Each row has a name. Each question is about the rows just above it.

Columns, left to right: D K X T
[142 114 144 124] = Famoz
[184  72 190 113] = Gika
[155 102 157 121] = Kub
[130 126 130 127] = gema
[156 101 158 121] = ruza
[167  89 171 118] = Pedaz
[169  87 174 117] = vusug
[154 102 157 121] = legar
Which column holds this, read top down? [171 174] => X
Which column holds this, read top down? [ 72 102 126 101  89  87 102] => K

Columns, left to right: E S W Q N J U Z
[ 87  95 190 112 140 112 166 166] -> Gira
[ 87  95 190 112 140 112  98  93] -> ton
[ 87  95 190 112 140 112 168 166] -> meko
[166  98] is in which column, read top down? => U
The row with [ 87  95 190 112 140 112  98  93] is => ton
[ 87  95 190 112 140 112 168 166] is in which row? => meko
Whose row is [ 87  95 190 112 140 112 166 166]? => Gira
Which column holds [ 93 166] top down? => Z

Columns, left to right: H B P M Y A G V
[111 125 106  74 139 122 148 126] -> soso
[120 134 130 138 134 136 165 128] -> befi
[ 90 153 115 114 142 115 143 118] -> Tig
[117 141 133 138 136 132 171 126] -> Papo
[111 147 121  98 137 147 193 116] -> Nadom
[122 136 115] is in which column, read top down? => A
Which column holds this, read top down? [118 126] => V
[125 134] is in which column, read top down? => B
Which column holds this, read top down? [165 143 171] => G
Which column holds this, read top down? [125 134 153] => B

Columns, left to right: F L R C
[ 66  55 159  68] = bodin
[ 66  55  88 152] = vibuz
[66 55 88 68] = vug
[66 55 88 68] is in which row? => vug
Which column holds this, read top down? [ 68 152] => C
Where do [ 66  55 159  68] appear? => bodin

Columns, left to right: Mos lumu tabek pes Rulok gib difa rado
[167  81 163 133 182 110 123 184] -> Garof
[111 144 133  92  97 162 189  86] -> fas
[ 81 116  80  87 117 160 127  98] -> gateb
[188  91 177 174 180  83 116 188] -> Kige
Which column holds [92 87] top down? => pes
Which column holds this, read top down? [167 111  81] => Mos
[167 111] is in which column, read top down? => Mos
[ 92  87 174] is in which column, read top down? => pes

Columns, left to right: kon gik Lokib pezet rim Bar kot
[130 129 125 133 115 136  91]  Nafi
[196  78 113  96 153  80 168]  sem
[130 129 125 133 115 136 135]  Zova
Which column holds this, read top down? [196 130] => kon
[ 96 133] is in which column, read top down? => pezet
[125 113] is in which column, read top down? => Lokib
[113 125] is in which column, read top down? => Lokib
Which column holds this, read top down? [129  78] => gik

Columns, left to right: riso nog suduk Rin Kes rusi
[135 131 115 140 120 150]  rego
[ 98 114 167 192 154 102]  gupag
[117 100 198 119 172  85]  doku
[109  80 173 145 168 159]  ritaz
[112 117 127 182 132 158]  Tano
[115 107 142 161 143 156]  sune
[131  89 187  83 170 122]  viruz
[125  86 194  94 174 116]  lebi
Which column holds [168 132 143 170 174] top down? => Kes
Which column holds this, read top down? [ 85 159 158 156 122 116] => rusi
Which column holds this, read top down? [109 112] => riso
Which column holds this, read top down? [154 172 168 132 143 170 174] => Kes

Columns, left to right: Mir sen toz gozib Memi
[146 132 165 165 179] = Soput
[146 132 165 165 144] = tuge
[162 169 184 201 194] = finof
[144 186 140 105 128] = simu
[162 169  61 128 127] = tad
[179 144 194 128] is in which column, read top down? => Memi
[165 201 105 128] is in which column, read top down? => gozib
[201 105] is in which column, read top down? => gozib
Which column holds [165 165 201] top down? => gozib
Which column holds [146 162] top down? => Mir
Which column holds this, read top down? [165 201 105] => gozib

Columns, left to right: lozab zode pepul dutu
[158 182 117 158] -> Nibas
[107 141  88 119] -> selof
[175 169  70 106] -> mupe
[165  72 180 153] -> Val
[ 96 189 151 101] -> Sizor
[180  84 118 171] -> besi
[178 184  77 110] -> mip
[100 151 149 129] -> Tolo
[122  72 113 112] -> tuneg
[109 123 124 158] -> sig
[189 159  92  71] -> godet
[ 95 130 147 159] -> Fom
Which column holds [110 129 112 158  71 159] top down? => dutu
Which column holds [ 88  70 180 151] top down? => pepul
Which column holds this, read top down? [100 122 109 189] => lozab
[151 118] is in which column, read top down? => pepul

Columns, left to right: vipig Sili livul gorul Nudug
[183 141 103 200 177] -> detu
[163 137 111 169 189] -> togor
[162 136  92 169 154] -> Kuguf
[163 137 111 169 169] -> Fum
Which column holds [136 137] top down? => Sili
Which column holds [163 162 163] top down? => vipig
[163 137 111 169 169] is in which row? => Fum
[141 137 136] is in which column, read top down? => Sili

Columns, left to right: nif guso seka Migul desur lezok gobuz Zato musa Guve
[155 164 101 102 154  95 102 114 159 106] -> Papib
[157  99 114  95 137  98 133 154 130 132] -> fofu
[155 164 101 102 137  95 102 114 159 106] -> simo
[ 95 145 140 161 117 158 154 138  96 164] -> vaner
Which column holds this, read top down? [114 101] => seka
Which column holds this, read top down? [130 159] => musa
[164 145] is in which column, read top down? => guso
[102 133] is in which column, read top down? => gobuz
Which column holds this, read top down? [157 155  95] => nif
[106 164] is in which column, read top down? => Guve
[154 114 138] is in which column, read top down? => Zato

